Each row is followed by its class.
[ -1 -27 -19 -46  21  22 -28  -3 -10  -6  11 -17  -3   5   4 -13  -8 -12
  12   2 -33  45  -1 -13  -7  -9  31 -16  -1 -13 -17 -24 -22  28 -13 -25
  19  46]
D
[ 41   0 -35  12  35  16  16 -33  -4 -19  22  11 -12 -35   6   4 -20  11
  20  -9  50  40  24 -15 -25 -25   5   0 -11  -2  40  -6  -4  30   1 -43
 -29  -2]
R
[-20  15   7  15  -4  21 -31   6 -12  -3 -32 -43 -23 -27 -36  19  18  16
   8   3  40 -38   9 -21 -22 -24  10  -9  17   7   2  -1  -5 -25  -3 -41
   7 -12]
S
[-37  21  -4  61   6  36 -13 -37  -2  15 -13 -60  -2  -5   1  18   0  18
  25 -26  36 -31 -25   6 -27  32  22  21 -29 -17  -2  13   9  32 -20  13
  21 -11]
L
[-17  22   8  39  -3   6 -20  -4  14   2  -5 -20  -8 -18  -8  22   0 -36
  10  13 -72 -46   3 -22  14  -3  22  -7  10  13  32  96  -7 -20  11  13
   0   5]
R
[ 41 -39   3 -28  28   8 -16   4  33  -7 -23  13  26 -19  -4   0 -16 -47
  21  27 -28 -21   0 -38  10 -15   7 -79  17  17  -2   8   6  20   4 -10
  -9 -35]
W
[-13 -15  24  -7  11  57   8  27  13  22  37 -39 -26  11 -21  33 -79 -16
  26 -26  27  17 -17  21 -41   8  32  -7 -25 -28  24  20 -30   6 -19 -11
  32 -29]
D
[-31   0   6  13  21 -25 -10 -34  16   2  -8   4  15   8 -15  -7  32 -18
  35  30 -11 -48 -12 -52  15   2  40 -40   4  26  35  21  -6  33   5 -13
 -22  19]
W
[ -7   6  -6  -5   8  21 -43  18 -18  10  25 -33 -15  49 -26  32 -26 -10
  -4   1  12  35  -4 -23  -4  30  31  -6 -15  -6  45 -31 -33  -3  -4  -6
 -13  -6]
C
[ -32   27    5   13   -9  -15  -69   -4    5   44  -51  -67   14  -16
    1  -13   -5   25   11   27 -114   -1   -4  -21   22   -3   28  -16
   22  -31   -9   32   36   -1  -17  -17    1  -24]
W
[-40 -44  -9  17  17  -4  22   3  -1  -3   7   1  19  -1  12 -37 -18  10
  39  23 -56  43  10 -18  -2 -31  19 -34  -8 -35  20   0  -7  45 -23 -21
  32  10]
G
[  6  53 -14  20  -8 -11   4 -24  28 -15   2  -4   2  -9   5 -23  25  -3
  13  27  14   0  32 -25  -1   8  39 -19  41  31  12   9 -26  -9   4 -21
 -19  24]
A
[-23  -7  -9 -53   2  17 -32  27  12  28  -6 -57 -29  18 -33  15 -29  25
   1 -49 -41  41  -9  13 -34  -3  63  14 -18 -13   3  -7 -21  41  -5 -21
  32 -24]
D
[ 57  31  31 -13  37  -3 -21 -23  18   3  28 -27   1 -15  17  -6 -26  36
  18  42 -32  31   7 -17  44  13  -3  24  -5  14 -28  32 -14   8 -19  -2
  29  13]
W
[ 26 -23  -6  10  23  -4 -13  -8   2  -2  11  11   3 -22 -11 -16  22 -22
   5 -17  11   8  25 -24  21  -7   2   3  12  -2  51   4  14   6 -17  -4
 -18  15]
S
[ -7  -3   5  46 -11 -16 -25 -16  -7  19 -52 -48  44 -21  21  17  34 -19
  12  18  12 -44  -2   7 -37   4  19 -10  17   8  13  75 -12  17  11 -20
   6  26]
H
[-13 -18   5 -19  -5  19  -3  -3  -1   9   5 -41 -32 -23 -49  18 -29   6
  -8  29  64   2   1 -24 -14  -4  56  -1  -1 -22  18  19 -52  -7 -20   7
 -32  -5]
X
[ 49  13  16 -36  10 -36 -23   7  -2  -7   1  -2  -4   3  -5  21   3  53
   0   2 -47  14 -27 -25  15  31  10 -10 -20   6 -12 -21 -25  27  11   6
  38  13]
X
[ 71  19   2  16  15   8  -6 -15 -27 -29  14  14  14  -1  12 -20  -4  17
  -8  24 -14  22  15  -8  54 -11 -27  14  10  15 -20 -26  -4   3  -6 -21
  18  37]
S
[  0  45   4   6   2   0 -58 -29 -26  21 -48 -47  31 -21   0  -2   6  16
  15   5 -48 -14  -6  -4  16   6   2  38  11  27 -37  38   7  15  12 -20
  10  15]
D
[ 93  35  11  21  25  14 -27 -33  31 -10 -16 -19   2 -39  -8  30 -20  -9
  -1   1  12  26  -8 -40  32  32   3   9  34  38  60  22 -32 -17  34   4
 -20  51]
R
[ -2   6   7  29  -1   0 -17  20 -36  -8  -9 -23  27 -10  13  -6  47  10
  11  11 -51 -58   4 -32  29 -51 -12 -13   9  24 -14  59  12 -26   9 -17
  25  29]
D
[-43 -62   5 -39  18  26 -43   7  24  40  -6 -26 -10 -20 -35  37   2  37
 -14 -11 -26   0  -4   1 -34  -5  45 -13  -7 -45  -9  -3 -24  27 -35  34
 -29 -29]
H
[ 13  11  32  -2  10 -21 -23  48 -15   5 -48 -27   5   4 -15   3 -31 -32
  15  49  21  -3  -6 -26   1  -4  -2  10  19  -8 -38  52   5 -30 -39  29
   0  13]
W
[-27  38  22 -23  31 -34 -26 -10  21  16   4  -8   9  22 -25 -21  23 -25
  26   1 -18 -11  -8 -19  23   3  39 -50   7  31   3 -11   1   9 -28  -5
  -6 -24]
W
[-17 -24  -2  -8  18  -2  10 -23   5 -12  15   0  -8 -19 -16 -30  55  29
   3  -3 -10 -19  19 -33   1 -20  19 -47 -17 -17  -5 -31  -2   3 -41   5
   3 -16]
C
[ 45  -9  -4  42 -10  -5 -46 -12  24  14 -14  -3  32 -32 -46  -5  36  -8
   0  -8 -59 -35   4 -41  13  21  38 -30  43  -7  70  18   4   8  14 -12
 -22  21]
H
[-71  67  16  38   4 -53 -23 -29  16  -5 -54  10  22 -28 -25 -38  15 -57
   2   7 -54 -26  -9 -22  49  12  42 -48  29  31   4  28   5  21   2  19
  21   0]
G
[-47  -4  14  -4  18  -2   0 -35   5  -1   5   1 -12 -19  -3 -34 -10   4
 -10   9 -61  30  33  33   1 -12  10 -26   2  12 -24 -12 -22  19 -24  11
  20  -7]
A
[-14 -17   2  20  26 -23  19 -13 -36   5  11   5   3  11 -22 -37 -14   6
  20  11  19  44  15  -1  29 -21 -21  43  -1  -1  24 -11 -17  11 -42 -22
 -11  23]
G
[  5  11   6 -27  54 -20   3 -20  15  -8  31   1  -4 -26 -15  -1  21 -29
  32   0  39 -47 -10 -51  21 -26  39 -65  25   2  33  -6  -5 -13 -51 -31
 -11  25]
W
[ 44  44  13  19  16  -5   3  -6  15 -14  16 -30  22  21  28  -6  14  52
  17   4  -6   6 -33   5  51  25 -26  28 -21  15 -61 -29  -7  21 -22   2
  39   1]
L
[ 10 -17  -3  -7  19  10  -6  10  18 -13   5   5  42 -18 -26 -29  24 -16
  42  12 -24 -30   4 -10 -19  -9  34 -71   5  15 -50 -61  -9  62 -24 -28
  12 -24]
X
[-27  21  -4 -22  25 -17 -27 -20  -2  10   3 -41 -16 -17 -20  -1 -26   9
  10   4  21  63   6  -3  -3   9  41 -17 -12 -24  22  32 -18   5 -23 -15
   3 -24]
L
[ 27  16  -3 -11 -19   4 -17  -3 -10  -8 -25 -19  10   5 -10  -3  14 -13
   2   8 -22 -13 -15 -19   6   8  26  -7  20  10  -1  21 -16 -10  25 -30
  18  47]
D
[ 32   7 -20  -1  25  -4 -15  -6 -38   8  -5 -13  34  16  31  -1  11   6
  -9  -1  51  77  28   7 -30   5  15 -39 -15 -14  16 -26  -9  13  -5 -11
 -19  -6]
C
[ 46 -17  28 -71  -8 -16  22  25  -6 -20   7  19  13  42  -7 -23  -4  22
 -16   9  -9  56  -2  37  26  -5 -15  37 -28  14 -38 -13 -15   7  16  13
  41 -14]
S
[ 39  -5  11 -30  26   5   3  13  17 -11  32 -14   1  22  54  17 -21  -2
   2  35  -9  40  -7 -15  31  -1  14   8  -8  18 -15  31 -21  11   9  21
  30  50]
W
[ 34 -26  13  21  11 -19  17  -1  10  26 -31  21  14  23   6   9 -13  10
  27 -32 -80 -19   1 -19  -1  -6  -6 -14  17  24  28  27   5  12 -27  53
  -4  18]
H
[ 34  26   4  22  26 -22 -38 -10  15 -12  -6 -18 -17 -24 -19  19  11 -26
  15  11  32 -56  -1 -65  14  24  17 -28  -3  38   3  19 -31  26 -26   0
  -9 -13]
X
[ 20  21 -38   6   1  23 -31  -6   6 -24   0 -19 -34 -13  37  40 -54 -43
  19   2   5  -8 -20 -51  13   1   0 -20  14  23  24   6  -8   9  36 -68
  19  28]
D
[  1   0  -7  19  29 -27 -25  16  28   1   5   3   4 -17 -18   8  35 -27
   4  -9  42  20  16 -26 -11  43  36  -7   5  -4  38 -17 -18  39 -12   1
 -30  20]
C
[ 50   8  16  32   6  10 -16   2  10  -4  21 -10 -39  32  20  -7 -33  28
  13   9 -38  63  24  -4 -14  52 -36  33 -12   7  -5 -12 -26   1 -25  20
  36  22]
A
[-58 -26  21 -13  -5  17 -12 -19 -27  15  -6 -27 -28  14 -46  11 -36   4
  35   2 -25  11 -31  16  -8   8 -32 -14  -4 -15  15 -23  -6 -47  -8 -33
  20 -11]
L
[ 73   1  15  21  44  12   4 -30  20 -30  -5  21  46 -28 -25 -20 -15   1
  25   0 -30  11   5 -29  18  -6   4 -24 -10  45  26   6  -9  55  21  20
   8  -8]
R
[-51  12  28  31 -11 -23   0  13 -27  22 -43 -32  16 -17  -8  21  50 -14
 -12  -5  51 -33 -16  52 -27  17  -8  -7  20 -22 -16 -18 -11 -32 -15 -32
  -5  25]
C
[ -7  28  -8 -18  33   1 -40  16 -18   8   5 -28  14 -16  19  49 -32 -24
  -8  33  50  -8 -31 -16   6 -12  43 -72  15 -54   7  -2  -7  -8 -21 -49
 -23  -8]
W
[ 49 -27  -7  15  -5   5  38  -8  11 -24  29  49  18  18 -22 -27  46  17
  17  -3 -22  15  13 -11   9   0  -4 -69   0  10  38 -24   2 -11  34 -21
   1   0]
L
[ 14  16  27 -16  38 -30  -9   0  -9 -12  18   8  19 -12 -20 -13 -25  -2
  17  13   8  23   9   7  -7   9  -1 -23  -4  -4  11  -1 -22   5 -32 -12
  20 -18]
A
[  4  31 -10  58 -47 -13 -17 -16  12   9 -18   5  39 -26  -9 -20  29  17
 -14  22 -79  -8  16   8  21  11  35  18  35   6  15  41  16  22  55 -12
  -8  29]
H
[-12  30  20 -23  28 -13 -20 -18   7 -12  33   1 -12 -12  23 -15 -18  -1
  30  32 -30  22 -15 -23  18  13   8 -18 -15 -19 -23   6  20  -2 -22   2
  49  19]
W
[-48  40  20  32  -8  -5 -13 -21 -29  16 -42 -32   4   3 -22  -7  34   1
 -10  -3  31 -18  12  34 -25  16   7   4  -7  14 -44 -12  -7  -5 -20   7
  -1 -20]
C
[ -9  28   7 -28   3 -20 -15 -11 -35  20 -17 -42  24   2  41  30   1  20
  15   9 -50  15 -11  29  19 -22 -24 -36  12  12  -9  56   1 -59  17 -42
  29  -9]
L
[  1   7 -20 -39  -5  51   3 -32 -13   0  28 -34 -24  36   9  20 -30 -17
  18 -11  30 -19 -27  12 -40  18  44   2 -32 -21 -24   1 -33  21 -22 -39
  30  -1]
D
[ 93  23  12 -34  19  -4 -10 -33  -7 -10  -3 -26  45   7  26  -5  27  10
  32   4  -7  32 -20  24   1  22 -32  25   7  31 -18 -16 -21 -10  10 -47
  29  44]
R
[ 77  36  -3  27   3   3 -12 -33 -27 -21   1   3  15 -13   8  23  -8  -2
   3  -8  12   9 -12  32 -14  58 -18   6 -20  -4   0  24   3  16  36 -37
  55  10]
L
[ 47  34  22   3   8   0 -10  13  63  -6  12  -3   2   0   0   1  37  -4
   5  18  22 -14   1 -45  34  36  28 -26  13  52 -37 -12 -37   3  -8  52
 -19   4]
X
[ 21   2  -9  20  33   2  -8  25  21   5  38  19  -4 -14   3  -3  16 -11
  13 -22  -7  11  30 -31  20 -16  11 -24   8  17  25  16   0  13 -12  -7
 -25   2]
D
[-25  11 -28  17 -40 -17 -16 -22   3  -7 -73 -40   5 -29  35  10  36   9
 -38  12  -4 -48  -9 -35 -10 -16  38 -59  23 -25  28  36   3 -21  27  -5
 -11  -6]
A
[ 57  19   3  -8   9  -2 -12 -37 -29 -10 -30  25 -19 -24 -26   6 -16   1
  -7 -15  -5  46  17  25 -16  42 -21  17   1   9 -25  17   6 -13   9  22
  26  21]
L
[ 29  18  -4  29  -2 -34 -14   3 -31  12 -29 -23  12  16  18  23   2 -17
   5  47 -10 -58  -4 -16   3  -4   7 -29   5 -20   4  76  -7  -3 -18 -54
 -12  -6]
W
[ 54  14  16  27  26  39 -12 -56  10  -1   1  18  -1 -12  21  -9 -35   5
  24  25 -79  57  25  -8  -7  24 -20 -51   0  12  -3  12 -14  -8   0  24
   3  10]
R
[ 53   2 -14 -25  17  39   8 -22  52  -5  21  19  24 -13  25   6  22 -54
  45   4   0 -70  -8 -29   1  15  25 -37  28  13 -26   6  24   1 -15   2
  -3   9]
W
[ 33  33  23   7  14 -24 -35  13 -27 -11 -26 -11  18 -18 -34  30  27 -30
 -13  12  11 -18 -12   7   4   0  -9 -30  23  18  21  27 -28 -41  21 -42
  -8  17]
R
[ -5  30 -10   9   8  16  -6   5  21  -9  13 -10 -22  -4  -9 -16   7 -40
  -5 -39 -37 -36   2 -21  19 -16  50 -45   5  11 -13   5   1  14 -30   7
  26  -7]
D
[-43 -22 -26 -29   9  46 -45   9  14   8  14 -51  -4 -12  -3  -6 -34   3
  15  28  54  57   1 -20 -25 -17  39   9 -18 -30  -8 -32  21  31   5 -23
 -18 -42]
W
[-47  -8  21  11  11  16 -22  17   1  22  -1 -50   9 -27 -77  13  37  21
 -26 -16  29 -35 -12  28   3   5  41  10  10 -31  -8 -61 -35  13 -35 -24
 -24 -11]
C
[ 22  -7  14  18  15   9 -33  12  12  15  -3 -36  21 -41  -6  15  35  20
 -43 -12  39  -8   4   7   5  -6  28   7   6 -23 -13  20 -11   5 -26  37
 -13   0]
H
[-18 -34   6  -8   9   7 -15   5  -8  25 -49 -68  -5  -8 -13  19 -89  -4
  29  30  -9  -5 -42 -17 -11 -15  17 -16  13 -57  16  -4  -9  16 -43 -50
   2  -6]
W
[ 68   0   2  19   8  26  18 -21 -10 -17   0  23  21  -9 -20   8 -22   0
  15  12 -37 -36 -13  -8  15 -14 -21 -34   9  -5   9  -4  -6 -13  -1 -31
 -14 -12]
R
[-25  36  12  30  32 -19 -13 -10 -14  -2  -4  -7  16  -8 -48 -23  17 -41
   5  -1  49 -50   5  -6  48 -14  20  28  16  25  -3  -8 -10  28 -58  -6
 -35   2]
S
[  4 -43  -3 -37  11  25 -29  -8  -6   9 -19 -18  30   6   7  26 -40   3
  -7  23  -9  35 -12  12   1   7  21   2 -19 -19  10   3 -23  55  24 -10
  -6 -16]
S
[ 64  38  15 -28  14   1 -12 -20 -11 -29  22   2  27 -32  19  16  23  15
 -25  15  53   0 -18  11  46  18   1  42   4  -1 -18   0 -10  -5  23 -13
  26  52]
S
